(in the rows, 128 means zero)
Each row of numbers belongs to one of the elements below and depends on some of the facts about them. Some rows are named. Which element is each other row?

Some facts about the elements:
draski η: gekaran
mebos η: gapu,fludro,fiskar
mestek η: nibrem,klalu,mumik,klazegak
gekaran η: mumik
teflal η: mumik
mulen η: brimal,fludro,bupu,paflivam,nugeza
tropleplin η: tibrudru,gapu
fiflone η: plodrel
drebin η: zozi,debrak
stevir η: gapu,misa,sonun
skamaplir η: mumik,brono
pogri η: skamaplir
bosunar η: podrum,skamaplir,trizen
trasti η: zoski,laso
gradron η: klekul
fiskar η: tibrudru,misa
klaklus η: misa
brono η: mumik
metos η: podrum
fletram η: fludok
dodrepum η: fludok
zozi η: klalu,pleta
vokol η: klestul
lotru η: klekul
zoski η: sodrena,plizafla
gasok η: sugres
klestul η: gapu,podrum,fludok
trizen η: doda
sonun η: klekul,vokol,plizafla,paflivam,stema
klazegak η: palur
katrelos η: breplole,mumik
stema η: lotru,paflivam
zezu η: brono
breplole η: dodrepum
falar η: stevir
fefluk η: nibrem,podrum
sodrena η: mumik,doda
plizafla η: podrum,klestul,mumik
klalu η: bupu
daklaplok η: brimal
kufle η: gekaran,paflivam
pofar η: bamastan
plodrel η: palur
fludok η: mumik
fomir η: tibrudru,skamaplir
fupla η: podrum,plizafla,misa,trizen
laso η: podrum,mumik,bosi,fiskar
grafon η: klazegak
tudre η: bosi
zome η: lotru
fludro η: paflivam
nibrem η: gapu,misa
podrum η: gapu,mumik
flobrum η: gapu,nugeza
skosto η: brono,trizen
tirum η: misa,trizen
mupu η: trasti,bamastan
sugres η: sodrena,skamaplir
bupu η: podrum
misa η: fludok
tibrudru η: mumik
klekul η: mumik,fludok
draski φ zozi,droklil,barom,skiskin
linubin φ lotru
pokor φ trizen,zono
palur φ fludok,zofiru,bradrin
dugom φ grefa,klazegak
drebin φ stipli,fupla
plostin φ nibrem
bosunar φ sisken
trasti φ tropleplin,gapu,truplo,plizafla,fugi
fimum φ klalu
fabrom φ sisken
fiskar φ trutrel,skagren,zofiru
rure φ nugeza
madok φ breplole,dratrik
fofis φ gasok,betim,mavan,skiskin
fletram φ stiplin,troklek,doda
dodrepum φ gekaran
motosi φ skamaplir
vokol φ skinil,kufle,gata
lozuflu φ vezalol,dizokun,stokagra
fanan φ mulen
bosi φ kubur,brono
zoski φ masul,skeskes,droplar
kovik φ plosko,dadrek
sonun φ betim
daval φ stevir,plebra
vepim φ pogri
katrelos φ gata
stema φ stuklon,fiflone
futro φ nibrem
pesker φ droklil,nugeza
brevem φ kufle,mestek
kazipen φ skamaplir
falar φ dripin,kubur
fefluk φ klazegak
sodrena φ dratrik,skiskin
redom φ gapu,skeskes,tirum
zonuk φ zezu,grigaves,doda,zofiru
plodrel φ pogri
zome φ stiplin,sugres,povem,stokagra
grabruser φ povem,rubri
fline φ trepefik,mubel,plebra
grusar φ tudre,flaplus,bamastan,dadrek
skosto φ gekaran
drostal φ trutrel,vebrinir,dratrik
bupu φ segrelam,doda,kliskamir
misa φ mupu
nagral φ zono
[draski,mebos,debrak,teflal,tropleplin,fiflone,mumik,pogri,bosunar,fiskar,rure,klaklus,fletram,zozi,vokol,fanan,lotru,stuklon,kovik,klestul,bradrin,stema,rubri,futro,zezu,falar,plizafla,dripin,vezalol,masul,fomir,zome,grabruser,skosto,droklil,sugres,misa,tibrudru,sisken] θ 569
[dadrek,linubin,pokor,brimal,zono,palur,drebin,stevir,plosko,trutrel,dizokun,trasti,fimum,gradron,bamastan,gata,dodrepum,motosi,bosi,nugeza,trizen,stokagra,daval,dratrik,klazegak,katrelos,troklek,brevem,breplole,stipli,klalu,droplar,plodrel,fludok,fludro,grusar,flobrum,drostal,grigaves,bupu,betim,mubel] θ 486
[vebrinir,mestek,stiplin,gekaran,mulen,kubur,dugom,plostin,trepefik,skamaplir,kliskamir,fugi,fabrom,barom,madok,brono,metos,fofis,truplo,grefa,gapu,povem,lozuflu,skagren,zofiru,zoski,gasok,sonun,vepim,pesker,mavan,skinil,kazipen,fefluk,segrelam,sodrena,pleta,redom,zonuk,daklaplok,plebra,kufle,pofar,fupla,laso,grafon,tudre,doda,fline,nibrem,podrum,tirum,mupu,flaplus,leflum,skeskes,klekul,skiskin,paflivam,nagral] θ 228

Some elements and their rows:
[126  82  92 154  98 147 169 106 135 136 131 152 123 150 156  86 134 176
  99 193 155 112 131 139 101  47 118 138 191 104 125 138 118 107  89]: klaklus
[ 89  66 139 147 128 155 156 102 158 125 168 127 156 164 156  87 148 169
 146 141 120 183 145 167 121 135 122  92 181 105  94 127 128 107 108]: plebra
[ 83  67 137 149 128 148 158 116 153 128 179 121 145 145 145  87 133 161
 152 142 124 182 139 185 121 125 125  98 184 106  89 117 130 115 115]: fline
[ 99  97 139 134 169 156 143 162 144 127 167 111  97 122 156  88 161 156
 117 165 125 161 126 157 158  67 120  99 150 156 145 160 122 118  68]: daval
[110  99 144 135 168 169 142 147 146 127 159 117 112 141 165  86 176 164
 118 167 117 161 133 138 160  77 115  91 144 158 152 168 121 110  64]: mubel
[111 106 133 137 169 165 135 160 150 123 165 107  87 129 159  80 160 160
 118 169 123 159 122 163 150  77 119 102 153 155 148 151 121 117  67]: brevem
[ 91  77 112 160 126 160 144  95 152 133 152 146 142 192 141  70 132 153
 134 165 128 182 143 172 112 149 129  87 178 112 119 125 115 102 133]: doda
[101 102 105 152 168 168 133 144 123 154 154 110  93 159 157  79 148 144
  96 176 144 149 116 166 153  82 135 106 138 154 167 145 109 130  76]: bupu
[103  81 136 142 127 158 149 101 161 120 167 129 148 176 158  78 143 168
 148 145 122 188 143 171 114 140 119  93 178 104  92 120 132 111 109]: segrelam
[ 97 101 124 151 149 177 135 149 123 126 154 119  97 145 147  63 159 150
  93 187 135 147 112 162 150  76 130 107 139 160 151 162 115 129  92]: trasti
[119 109 137 132 164 173 135 145 150 123 154 116 105 153 168  81 170 165
 113 167 116 164 132 143 152  80 114  96 145 156 149 160 126 114  62]: troklek
[ 98  93 115 140 164 166 139 141 141 137 148 128 108 159 156  84 161 156
 111 171 116 165 136 137 154  82 119  85 143 168 173 167 110 102  75]: bamastan
[ 95  75 141 149 119 165 152 108 156 116 159 130 150 171 156  75 156 171
 150 147 121 184 141 171 120 137 117  91 176 102  91 123 137 120 118]: skeskes
[148 121 159 145 170 159 144 165 141 144 123 127 101 111 148  85 162 149
 102 163 151 150 119 174 191  93 115 103 151 134 152 148 130 133  89]: plodrel
[111  97 138 133 166 167 142 144 142 124 160 117 112 146 164  90 165 164
 114 159 114 167 132 141 152  72 115  92 141 166 154 165 123 108  62]: plosko
[111 126 132 134 173 161 131 160 159 124 163 112  83 138 162  76 158 151
 115 176 131 166 125 163 150  82 123 109 151 145 136 151 136 125  68]: linubin
[118  91 108 145 171 171 139 145 109 141 148 106  96 163 163  92 173 157
 101 179 138 157 132 179 151  92 128 106 134 151 158 159 110 135  56]: fludro
[ 98  81 142 148 133 158 150 100 165 122 169 122 148 165 161  75 154 168
 152 151 124 179 146 174 121 148 123  94 186  98  90 123 128 108 110]: kubur
[101  82 137 143 128 160 151 102 163 120 166 128 149 172 157  79 141 168
 147 144 123 188 142 171 113 137 118  93 179 103  94 120 132 110 112]: skagren

Rows to name:
No name comes twice in this set of rows, the named rows included.
[ 89  70 129 158 113 163 147  88 138 130 171 127 151 177 142  63 121 157
 118 160 142 167 126 185 109 133 136 106 170 111  94 128 111 123 126] => laso
[ 84  67 104 168 126 156 148  96 134 155 155 133 142 191 146  77 129 150
 131 160 142 174 137 190 115 151 138  96 173 105 121 113 110 117 126] => podrum
[134  90  66 173 118 135 159 110 146 149 138 134  86 136 157  87 119 171
 118 203 150 107 140 164  90  82 120 133 219 104 158 120  92  87  79] => misa
[ 90  65 132 149 114 160 152  84 141 131 169 131 164 180 147  75 124 165
 123 150 128 177 134 172 111 125 129  95 167 120 103 134 112 111 118] => tudre
[128  76 100 158  88 163 169  97 125 133 126 152 136 165 168  83 156 184
  97 191 157 105 129 133 106  47 114 139 183  98 126 141 122 120  87] => tropleplin
[125  63  96 154  86 150 176 143 146 113 131 134 109 126 158  99 135 196
 137 166 122 121 125 148  99  29  94 126 199 114 133 114 137 110  89] => futro
[115  65 131 157 119 170 152  80 125 124 167 116 155 183 155  76 137 171
 117 159 142 167 137 198 105 146 130 107 167 106  91 134 107 128 108] => kufle
[ 94  72 114 162 124 159 147  96 135 137 156 133 143 183 136  72 130 152
 124 164 145 173 138 191 109 145 135  98 172 107 107 126 112 117 131] => klekul
[104  92  83 156 104 141 165 116 155 168 139 141 123 154 182  96 142 174
 129 168 147 115 120 117 120  41 117 128 196 100 150 100 131 106  87] => debrak
[ 75  81 115 162 125 153 146  99 153 160 166 118 154 183 163  75 135 151
 143 137 140 171 122 172 128 135 137  96 176 108 123  92 124 120 123] => pleta
[116 104 124 124 167 159 141 162 142 123 158 116  94 139 148  92 133 154
 113 155 118 175 120 156 143  56 116 100 137 169 146 147 131 122  65] => motosi
[123  77  83 158 101 147 170 106 129 148 131 148 122 158 161  91 141 173
 102 189 159 111 130 143 104  48 119 138 187 102 133 131 116 113  86] => klestul
[116  80  48 169 114 135 164 118 137 164 106 172 102 168 151 102 146 161
 124 199 152 125 147 138 109  71 119 116 200  95 169 123 116  91 101] => mumik
[ 89  62  92 173 129 163 149  99 130 153 136 137 145 206 155  84 161 155
 144 159 139 178 146 186 124 161 136  87 170  98 132 113 120 122 124] => gapu

The same elements again, as new rows of numbers:
Some rows with their names:
[ 97  76 136 106  72  97 131 142 171 102 187 127 147 118 163 140 136  87
 158 153 132 110 100 197 179 128 125  65 135 138 168 168 133 122 132 111
 133 145 106 174  99]: mulen
[121 156 105 165 174  85 161 135 120 131 133 143 121 123 130 165 157 101
  98 122 124 135 103  95 105 163 155 129 141 144 127 139 187  91  53 127
 134 118 157 121 111]: skosto
[122 167 109 162 175  94 165 131 112 126 137 131 102 120 143 160 156 121
 111 121 131 128 110 106 105 172 143 141 140 156 134 157 175  90  80 133
 138 107 164 147 106]: teflal
[137 140  81 134  78 158 162 120 126 149 162 147  82 132 147 156 158 130
 126 155 120 149 122 134 132 103 110  94 105 142 121 136 148 170  91 130
 154  98 187 116  94]: sodrena
[134 159  99 174 188  82 146 134 107 154 125 140  85  97 130 156 147 133
 138 119 134 139 132 114  82 153 184 148 121 101 124 189 147 121  70 149
 111  92 143 151  70]: sugres
[128 155 107 158 170  87 165 138 123 128 135 129 119 120 137 163 159 105
 114 125 127 126 109 104 114 165 150 133 142 149 131 157 174  90  72 124
 140 118 160 137 107]: fomir
[176 149 109 126 113  84 145 137 129 159  99 128 117 157 146 129 134  71
 138 144 115 112 138  71  77  90 110 127  88 155  94  72 201  96 143  70
  92 122 130 123 119]: trasti
[106  95 129 117 114 151 114 127 128 115 150 145 147 136 126 111 119 142
 113 116 135 140 121 151 153 113 137  92 125  95 126 102  86 146 104 137
 127 137 102  93 133]: vepim
[148 125 138 109 121 120  88 142 132 167  61 128 158 104 103 106 113 130
 155 139 119 125 152  93 113  91 154 154 115  95 107 127 135 146 163 129
  92 140  78 126 142]: troklek
[152 128 111 105  88 145 107 122 159 146  66  88 171 107 111 138 112 128
 174 146 116 109 154  90 139 115 117 165 132 132  98 125 158 143 189 142
 135 159 141 106 160]: dratrik
[ 93  68 126 120 141 158  78 132 135 117 135 122 160  92 140 117 164 173
 133 154 146 149 156 156 177  94 151 112 109 112 115 164  75 181 134 149
 134 118 103 135 131]: zofiru
[124 102  88 125  84 172 125 111 164 116 146 102 160 128 128 157 104 147
 163 125 140 133 142 168 169 125 132 115 126  93 109 148  80 170 141 166
 166 140 152  92 120]: skiskin
[163 139 129 109 106 113 103 134 139 159  56 126 151 118  94 122  80 111
 155 125 127 117 142 108 106 108 152 163 124  76 118 123 127 139 159 132
  85 159  83 118 133]: dizokun
[107  78 133 125 136 149  88 135 134 130 130 142 151 103 133 110 138 163
 135 138 143 152 149 161 160 103 157 105 110  89 119 155  74 167 118 150
 122 120  89 128 114]: segrelam
[152 130 141 100 101 132 108 127 129 128  67 113 173 130 102 134  87 112
 135 128 117 106 147  98 132 123 120 166 145 117 122  94 139 118 173 110
 106 173 114 113 164]: mubel
[111  68 128 124 136 141  92 142 137 126 138 141 151 105 131 112 143 158
 133 138 140 145 146 159 164 102 159 106 112  90 123 150  68 176 118 151
 119 118  96 128 120]: kliskamir
[116 165 180 101  83 148 119 128 127 147 113 108 100 134 136  73 100 122
 151 125 108  89 136 130  96 123  73 154 133 168 139 117 153 109 228 105
 104 150 110 157 148]: brimal
[128  68 107 130 144 136 112 122 146 100 146 102 168 149 156 124 112 136
 153 105 164 130 175 172 153 111 139 126 101  88 103 117  50 141 143 127
 122 120 114 113 117]: skeskes
[115  82 123 130 131 135  93 135 139 142 133 142 140 102 121 113 122 163
 153 126 152 150 144 175 146  98 176 111 110  54 122 163  61 182 116 156
 107 116  85 136 100]: stiplin

Name these rows:
No name comes twice in this set of rows, the named rows included.
[168 156 108 106  81 135 139 125 122 159  87 105 109 112 130 157 136  98
 148 165 106 114 151  85 114 106  95 167 119 165 123 143 195 130 169 104
 124 126 179 148 120] => breplole
[134 142 132 101  90 139 107 137 147 173  77 128 162 129 109 105 135 130
 145 146 101 114 117  71 116  95 123 127 129 151  99  86 189 125 148 142
 133 161 112  85 180] => drostal
[173 146 120 107  78 101 146 136 119 144  85 138 122 120 129 157 129  69
 140 155 110 119 131  89 110 110 107 153 121 153 139 121 198 107 153  90
 100 146 148 152 117] => gradron
[137 113 138 101 123 126  79 142 135 158  62 121 167  92 115 106 141 131
 148 155 113 125 151  91 133  91 139 154 119 128 108 125 154 137 170 132
 107 140  85 127 159] => grigaves
[178 164 119 110 109 147 138 116  87 140  74 125  93 125 121 149 114 103
 112 140 114 123 165  86  99 117  89 192 113 137 125 116 151 128 176  91
  86 126 154 140 116] => trizen
[ 95 176 153 151 169 111 162 132 115 125 157 137  86 133 137 113 157 135
  86 115 113 111  90 113  98 172 118 116 154 178 149 128 173  88  94 129
 135 120 139 137 132] => vokol
[147  78  95 116  93 100 148 130 137  97 160 143 131 116 151 180 145  80
 128 168 129 144 125 166 170 117 136  93 115 117 157 160 137 137  93  99
 126 124 142 161  74] => fupla
[112 161 105 163 166 140 136 116 157 130 120  84 154 128 113 154 103 166
 147  88 134 109 125 118 118 182 151 155 164 115  98 147 121 110 115 187
 170 140 159  83 141] => droklil
[111 112 109 114  51 124 157 131 168 128 183 136 110 125 161 139 140  99
 162 151 123 126  94 173 140 123 127  70 126 151 139 156 158 135 113 120
 156 136 150 141  88] => sonun
[119 190  95 163 134 105 186 129 150 157 149 128  96 139 135 154 152 121
 135 120 117 120  82  96  84 170 136 115 150 166 109 139 206  93  66 159
 171 118 180 101 120] => draski
[174 103 161 115 125  94 113 113 116 100 174 175 128 167 122  97 132 108
 160 127 163 168  84 141 177 116 131 104 138 133 176 132  81 156  92 151
 178 106 155 151 164] => grafon

Now the same elements, written a new way:
Named rows:
[106 119  99 168 142 173 101 102  91  81  83 163 154 120 195 116 133 111
 102 140 116  85 125 130 126 121 156 132 116 141 163 132 164 141  89 136
 138  88  95 117 146 128 186 115 111]: pesker
[139 119 173 141 113 123 125 145 111 149 108 127 108 154 130 159 127 166
 116 134 112 126  99 123  76  76 141 128 119 129 147 157 136 163 215 127
  90 119 109  80  75 145 157  77 122]: linubin
[116 107 101 168 130 163 107 107  83  95  91 165 146 120 183 126 120 105
 119 142 114  99 117 130 139 121 140 127 113 125 157 132 166 148  87 137
 147  78 104 125 146 126 190 116 104]: vepim
[114 108 104 167 129 165 107 106  87  92  90 168 144 116 185 123 122 106
 122 142 112  97 121 130 139 123 136 129 105 124 149 134 164 149  92 135
 146  79 103 121 145 130 190 117 103]: fabrom
[105 109 108 104 122 100 136  99 199 146 177 142 145 120 157 128 172 125
 172 178 132 145 118 148  79 140  51 155 108 137 137 147  96 126  98 167
 108 183 147 127  88 153 150 144 106]: vokol
[ 81 135 174 125 120 110 172 132 171 145 122 151 138 135 185 168 137 145
 145 159 126 153 138 129 116 179  81 101 107 147 138 140 104 166  97 149
 108 140 135 109  90 159 135 138 101]: dripin
[164 105  99 140 120 128  72  56 103 101 166 163 105 109 126  89 124 121
  99 148 174 110 116 139 124 122 124 182 111 119 142 135 129  77 101 135
 150 103 113 148 203 119 135 174  93]: fupla
[ 80 141 177 123 120 117 175 137 170 143 121 149 133 136 187 169 136 146
 148 157 124 150 139 130 121 181  80 100 104 150 137 140 107 168  98 148
 111 140 137 110  92 158 135 140 101]: sisken
[125 105  76 139 139 139 101  76  73  79 153 140 110 110 125  92 142  80
 130 136 136  97 115 143 121 125 108 183 109 121 134 141 129  96 103 125
 174 123 109 143 165 120 175 144 104]: nibrem
[ 82  99  41 154 139 145 128  94  68  63 103 132 145 121 161  77 155  36
 171 140  82  90  85 154 106 106  94 211  72 129 133 158 148 141 102 136
 181 138 111 140 118 133 226  98 136]: paflivam
[142 107  73 140 126 134  82  71  91  94 162 159 124 106 128  96 133  96
 115 149 144  96 120 136 120 116 122 176 112 123 134 138 127  80  94 139
 155 116 108 146 173 123 162 146 106]: metos
[133 125 187 139 119 114 137 142 102 144 112 124  89 158 122 157 123 161
 121 126 123 137  97 121  75  89 135 132 123 128 145 160 126 167 215 115
 110 122 110  80  85 146 139  84 124]: mubel
[104 145 113 128 128 105 149 119  85 114 121  98 105 161 114 124 154 107
 143 121 112 111  71 131  42  68 116 198 117 148 123 182  92 134 228 120
 137 181 100 104  54 154 161  74 152]: nugeza
[115 110 182 103 121  97 142 117 191 147 201 144 112 123 132 139 152 154
 122 171 143 153 158 141 100 188  78 144  89 137 142 135  90 115  95 150
 103 173 149 120 129 142 111 174  90]: pogri
[139 109  91 142 126 135  95  46 103  86 116 150 107 108 167  75 129 102
 139 140 160 109  83 148 126 112 105 193 122 126 135 146 145 120 109 130
 165 101 125 145 186 129 146 166 115]: kufle
[112 114 112 168 130 161 114 104  76  91  90 163 139 121 179 120 117 109
 119 138 114  99 118 131 143 131 138 132 106 128 148 132 160 150  91 131
 151  79 102 122 150 130 186 120 103]: leflum
[132 103 129 150 151 152  86  85 100  80 154 156 121 113 137  92 137 117
  74 141 133  92 147 135 117 152 160 176  99 129 164 130 134 101  87 128
 143 122 109 135 191 114 148 149  99]: gasok
[118 131 115 170 134 149 109 100  75  92  93 162 126 123 177 131 111 104
 111 139  96 103 143 131 156 132 132 132  97 124 139 144 155 157 107 125
 143  78 108 137 161 126 192 118  99]: segrelam
[115 135 114 168 138 148 119  97  78  75  82 153 115 115 171 139 104 100
 114 142  82  98 151 121 156 145 140 141 106 124 136 148 151 162 114 124
 145  83 120 145 176 129 180 114 100]: zofiru

Rows to name:
No name comes twice in this set of rows, the named rows included.
[110 118 149 101 120  98 133 100 197 149 186 141 121 117 157 133 158 149
 144 172 150 152 138 149  99 163  66 149 101 143 136 142  93 116 105 159
  95 175 146 129 116 147 122 169  99] => klaklus
[ 83 107 148 107 131  97 159 110 185 130 163 121 123 119 165 114 168 125
 165 168 118 151 123 160  88 170  54 170  76 142 135 149 110 150 106 152
 112 189 152 122  97 151 149 155 112] => lotru
[114 138 103 130 116 106 143 124  88 126 117 109 108 155 118 135 146 109
 158 131  98 116  66 131  58  59 102 181 116 136 119 181 106 143 226 128
 131 166 100 101  51 159 177  62 147] => brimal
[135  90 147 115 142  92 122 132 102 115 185  81  72 143  46 128 154 127
 131 148  61 124 130 147  52 103 115 207  71 111 135 172 114 135 217 116
 105 200 134 107  99 124 174  73 124] => fludok
[ 93 129 179  77 154 135 149 113 149 120 153 102  89  97 178 181 166 182
 154 133 159 140 160 157 144 173  49  59 158 151 123 120 112 141 110 121
  95 145 129  93 102 128 146 168  64] => fiflone
[161 109  93 118 139 146  76  47  77  85 164 136  89  92 128 110 140 119
 124 131 183  95 119 145 140 114 107 142 164 120 127 124 125  73 103 113
 156 100 109 136 192 108 144 174  75] => mestek
[ 96 107 136  88  98  97 152 127 175 135 202 131 114 118 134 130 143 135
 139 166 133 138 141 146 103 168  65 164  61 153 115 147  83  93 100 163
 105 194 138 140 103 161 136 160 110] => plizafla
[139 102 111 154 128 137 100  85  90 100 147 166 122 115 128 112 119  99
 115 145 144 108 121 125 124 133 135 165 110 112 149 132 133 107  85 133
 167  97 112 134 182 118 145 141 100] => tudre
[139 149 180 153 120 109 124 136  99 149 118 125  81 163 128 170 124 161
 105 132  96 132 120 129  94  88 124 130 101 133 132 167 129 168 230 114
  95 119 107  91  86 141 160  81 116] => troklek
[120 146 120  97 105  92 129  68 202 150 157 144 119 117 177 127 151 151
 155 173 178 153 108 144  99 138  51 152 132 158 119 153  86 112 122 164
  98 160 144 142 118 165 113 182 111] => mebos
[141 114 110 163 119 147  92 102  90 107 134 181 138 121 148 122 112 109
  95 148 134 101 132 117 132 129 148 142 107 121 151 130 135 112  86 141
 149  85 100 138 175 126 154 134  99] => pofar
[129 126 114 124 113 101 128  99 108 130 124 102  95 150 127 116 150 126
 154 137 120 122  58 141  55  51  98 197 115 140 124 186 116 141 237 129
 120 159 113 105  68 154 163  86 147] => fludro
[160 142 124 114 103  99 101  76 122 146 139 115  84 145 123 128 135 157
 131 138 164 128  64 131  63  45 104 176 149 138 118 177 101 111 237 133
 102 144 111 115 100 152 123 113 135] => flobrum
[121  82 100 145 144 137 105  93  81  77 160 136 113 111 122  80 145  75
 123 140 112  98 124 154 114 139 114 200  75 117 148 138 141 111  91 128
 169 133 116 138 168 115 184 137 106] => gekaran
[142 148  53 138 106 134  87  21 105  91  97 163 111 110 192  87 121 103
 137 137 195 105  67 136 136  80 102 178 155 145 111 155 125 100 127 140
 164  85 109 160 180 147 136 170 117] => mulen

